Here is a tiny trained network, its code and every weight. The questions are about switching its units off for an input and a class, where a switched-off unit gives its printed mean instead of its output.

import numpy as np


def w(rows, s, z=0):
    codes = np.array(rows[::2]) - 128.0
    scale = np.full(codes.shape[1], s)
    scale[-1] = z or s
    return codes * scale


def norm(h):
    return h / np.sqrt((h * h).mean(-1, keepdims=True) + 1e-5)


def f(y):
    return np.maximum(y, 0)


def log_softmax(a):
    a = a - a.max(-1, keepdims=True)
    return a - np.log(np.exp(a).sum(-1, keepdims=True))


def net(x, mask):
    res = np.array(x, float).reshape(1, 5) / 4 @ E
    u = 0
    for l in range(4):
        y = f(norm(res) @ A[l][:, :-1].T + A[l][:, -1])
        res = res + np.where(mask[u : u + 4], y, B[l][:, -1]) @ B[l][:, :-1]
        u += 4
    return log_softmax(norm(res)[-1] @ U[:, :-1].T + U[:, -1])


A, B = {}, {}
E = w([
[117,145,121,120,89,69,149,92,109],'x0',
[112,109,142,112,137,132,103,161,125],'x1',
[166,117,81,92,247,107,170,109,73],'x2',
[163,155,138,91,83,141,121,124,51],'x3',
[137,105,179,32,88,139,83,203,53],'x4',
],0.0014)
A[0] = w([
[139,99,220,84,50,118,86,226,78,51],'0.n0',
[251,120,137,91,127,145,93,132,37,80],'0.n1',
[107,136,137,186,82,72,138,27,158,173],'0.n2',
[133,27,160,82,187,58,169,80,64,2],'0.n3',
],0.0014,0.00091)
B[0] = w([
[166,45,164,254,177,139,144,113,114,238],'0.n0',
[106,125,98,139,155,164,195,87,95,210],'0.n1',
[208,81,53,136,79,216,131,63,111,255],'0.n2',
[66,184,26,87,131,87,151,161,163,176],'0.n3',
],0.0026,0.0013)
A[1] = w([
[105,173,99,2,190,41,127,149,126,1],'1.n0',
[113,123,89,176,91,144,130,142,219,153],'1.n1',
[90,78,223,124,77,116,64,225,133,53],'1.n2',
[128,145,213,152,90,106,54,217,159,56],'1.n3',
],0.0026,0.00085)
B[1] = w([
[77,154,35,195,166,73,252,229,62,188],'1.n0',
[175,111,124,129,169,96,158,124,57,254],'1.n1',
[146,112,140,46,119,47,96,108,217,227],'1.n2',
[18,129,129,91,123,25,153,166,191,198],'1.n3',
],0.0032,0.002)
A[2] = w([
[183,174,111,106,186,99,235,55,98,251],'2.n0',
[119,201,116,191,40,79,118,109,114,2],'2.n1',
[167,153,181,1,111,172,96,173,63,110],'2.n2',
[113,88,234,84,115,138,111,188,31,57],'2.n3',
],0.0019,0.00076)
B[2] = w([
[78,93,135,141,102,145,64,173,186,253],'2.n0',
[162,246,49,80,104,161,77,131,50,154],'2.n1',
[155,93,178,129,198,181,108,84,133,161],'2.n2',
[252,38,134,127,127,204,129,139,184,162],'2.n3',
],0.0028)
A[3] = w([
[103,174,98,116,185,178,129,194,111,134],'3.n0',
[108,191,113,125,2,141,152,79,82,1],'3.n1',
[112,116,125,157,208,139,113,80,171,98],'3.n2',
[147,125,85,171,157,86,190,157,84,92],'3.n3',
],0.0034,0.00041)
B[3] = w([
[84,189,143,79,153,20,123,203,14,213],'3.n0',
[216,119,37,251,114,2,22,178,34,239],'3.n1',
[118,242,234,135,24,196,127,9,141,246],'3.n2',
[58,86,56,71,141,180,226,193,178,252],'3.n3',
],0.0028,0.002)
U = w([
[48,130,31,67,202,116,222,220,73,176],'0',
[217,135,35,223,54,60,41,110,65,143],'1',
[87,193,132,208,102,217,189,2,236,167],'2',
[91,61,217,49,65,28,64,169,248,157],'3',
[233,46,209,67,168,219,84,140,77,104],'4',
[85,226,216,96,169,173,104,112,84,4],'5',
],0.0063,0.0027)

Each question gives the input, the list of numbers given to net, and the class t.
The units are the neurons (one row each of A and B). Each row of codes is followed by its name. A weight is (code - 128) times the scale printed after its matrix; where a second scale follows, it is the last column's (A, B and U).
mask holds one flag per neuron, layer by layer. A switched-off neuron (its flag False) gives its mean, the last column of its row in B, instead of its output. The means were averaged over made-up inputs and are rounded, as every weight is.
A unit's drop is (log p(t) with every unit on - log p(t) with that unit switched off) / (log p(t) with every unit on - log p(t) with every unit switched off).
The circuit of an input: a set's keep is (log p(t) with only the set's units on - log p(t) with every unit switched off) / (log p(t) with every unit on - log p(t) with every unit switched off). Starting from the 12 units with the biggest drops (on a tie, the unit counted first), units are removed one at a time, each time the one whose removal leaves the highest keep (on an exact tie, the one counted first), for as long as the keep stays at least 0.8.
units of the circuit, in order: the units of the circuit, biggest drop first
k most important neurons: the k neurons with the biggest drops, biggest first
k most important neurons of layer l: the k neurons of layer l with the biggest drops, biggest first
drop when u is switched off: that unit's drop, to one decimal
input [-5,4,1,8,-3], class 5: most important neuron : 0.n1
input [-7,-5,-2,2,0], class 4: units of the circuit, in order : 3.n1, 3.n3, 3.n2
input [-3,1,7,-8,-6], class 2: 2 most important neurons : 3.n2, 1.n0
input [5,-8,5,2,-3], class 2: 2 most important neurons of layer 3 : 3.n0, 3.n2
input [-8,-5,-6,7,2], class 3: units of the circuit, in order : 1.n3, 1.n2
input [-5,1,4,-2,-3], class 5: units of the circuit, in order : 3.n2, 3.n0, 0.n2
input [8,-5,0,6,6], class 4: units of the circuit, in order : 2.n3, 2.n2
input [-4,-8,1,0,3], class 4: 3 most important neurons : 1.n0, 0.n3, 1.n3
input [-8,-2,3,-7,2], class 5: 2 most important neurons : 3.n2, 1.n0
input [3,-8,5,-6,-1], class 2: 3 most important neurons : 3.n2, 0.n2, 2.n0
input [-4,5,-2,3,1], class 3: 3 most important neurons : 0.n2, 1.n2, 1.n3
input [2,-4,-2,4,8], class 4: 3 most important neurons : 0.n1, 2.n3, 2.n2
input [-2,7,4,-3,-4], class 2: 3 most important neurons : 3.n2, 3.n1, 2.n1
input [-5,-1,2,-6,-2], class 2: units of the circuit, in order : 3.n2
input [-3,-4,2,3,4], class 4: 2 most important neurons : 1.n0, 2.n3
input [-8,6,3,-3,-2], class 5: 2 most important neurons : 3.n2, 3.n0
input [3,0,-3,-1,-5], class 1: 2 most important neurons : 3.n1, 0.n0
input [-5,-5,3,3,-1], class 5: 2 most important neurons : 1.n0, 3.n0
input [-7,-2,4,-5,1], class 5: 3 most important neurons of layer 1 : 1.n1, 1.n0, 1.n3
input [0,-8,2,2,6], class 4: most important neuron of layer 1 : 1.n0
input [-8,4,2,-5,3], class 3: 2 most important neurons : 0.n2, 1.n2
input [-4,0,8,0,-7], class 2: 2 most important neurons of layer 1 : 1.n0, 1.n1
input [-7,2,8,-8,-6], class 2: drop when 1.n0 is switched off : 0.2
input [5,5,6,-5,-6], class 2: drop when 3.n2 is switched off : 0.8
input [-4,4,2,-1,4], class 4: drop when 0.n1 is switched off : 0.2
